Below is a small trained network, with its code and all its weights. Each question gives an input and a class and asks what happens when units are switched off, that is, made to give their printed mean instead of their output.

import numpy as np


def w(rows, s, z=0):
    codes = np.array(rows[::2]) - 128.0
    scale = np.full(codes.shape[1], s)
    scale[-1] = z or s
    return codes * scale


def f(y):
    return np.maximum(y, 0)


def log_softmax(a):
    a = a - a.max(-1, keepdims=True)
    return a - np.log(np.exp(a).sum(-1, keepdims=True))


def net(x, mask):
    res = np.array(x, float).reshape(1, 2) / 4 @ E
    y = f(res @ A[0][:, :-1].T + A[0][:, -1])
    res = res + np.where(mask, y, B[0][:, -1]) @ B[0][:, :-1]
    return log_softmax(res[-1] @ U[:, :-1].T + U[:, -1])


A, B = {}, {}
E = w([
[191,48,2,105,171,65,156],'x0',
[95,13,141,24,36,125,172],'x1',
],0.0086)
A[0] = w([
[227,116,81,143,108,58,152,29],'n1',
[189,110,90,117,152,94,162,3],'n2',
[104,84,154,1,60,157,181,21],'n3',
[172,143,103,192,221,131,100,48],'n4',
[102,84,103,73,73,84,215,103],'n5',
[29,195,226,144,65,228,90,24],'n6',
[143,94,59,108,161,33,148,162],'n7',
[199,204,111,194,187,107,95,224],'n8',
],0.0089,0.0044)
B[0] = w([
[176,108,214,125,180,80,194,165],'n1',
[217,123,250,159,233,94,194,153],'n2',
[153,109,227,96,138,174,104,187],'n3',
[110,41,221,53,174,190,59,194],'n4',
[115,76,211,40,148,203,61,179],'n5',
[217,136,163,121,254,79,201,226],'n6',
[173,184,96,115,149,134,189,196],'n7',
[135,157,161,51,147,209,101,247],'n8',
],0.008,0.012)
U = w([
[157,132,141,128,164,97,254,81],'0',
[106,97,154,89,124,200,28,59],'1',
[88,154,97,98,96,150,141,248],'2',
[80,120,36,230,35,16,89,77],'3',
[40,122,90,226,56,79,120,71],'4',
[74,96,63,245,66,49,116,82],'5',
[71,116,42,247,63,86,98,74],'6',
[75,120,59,233,39,9,112,77],'7',
],0.013,0.017)

Each question gives the input, the list of numbers given to net, and the class t.
The units are the neurons (one row each of A and B). Each row of codes is followed by its name. A weight is (code - 128) times the scale printed after its matrix; where a second scale follows, it is the last column's (A, B and U).
mask holds one flag per neuron, in row order. A switched-off neuron (its flag False) gives its mean, the last column of its row in B, instead of its output. The means were averaged over made-up inputs and are rounded, as every weight is.
A unit's drop is (log p(t) with every unit on - log p(t) with that unit switched off) / (log p(t) with every unit on - log p(t) with every unit switched off).
The circuit of an input: a set's keep is (log p(t) with only the set's units on - log p(t) with every unit switched off) / (log p(t) with every unit on - log p(t) with every unit switched off). Starting from all 8 units, units are removed one at a time, each time the one whose removal leaves the highest keep (on an exact tie, the one counted first), for as long as the keep stays at least 0.8.
units of the circuit, in order: the units of the circuit, biggest drop first
k most important neurons: the k neurons with the biggest drops, biggest first
drop when u is switched off: that unit's drop, to one decimal
input [6,8], class 1: 2 most important neurons -> (n5; n6)
input [-7,-1], class 0: most important neuron -> (n6)
input [5,6], class 1: 3 most important neurons -> (n5; n6; n3)
input [-5,-4], class 0: 2 most important neurons -> (n6; n5)
input [1,-3], class 2: 2 most important neurons -> (n5; n3)
input [-1,2], class 2: 3 most important neurons -> (n4; n8; n6)
input [0,-2], class 2: units of the circuit, in order -> (n5; n3; n6)
input [1,-5], class 1: 2 most important neurons -> (n4; n8)
input [2,6], class 1: 2 most important neurons -> (n5; n3)
input [-1,1], class 2: 2 most important neurons -> (n6; n4)
input [1,-4], class 1: 3 most important neurons -> (n4; n8; n6)
input [-8,-1], class 0: drop when n6 is switched off -> 0.7
input [-7,2], class 0: drop when n6 is switched off -> 0.6
input [4,6], class 1: units of the circuit, in order -> (n5)
input [-5,2], class 0: drop when n6 is switched off -> 0.6
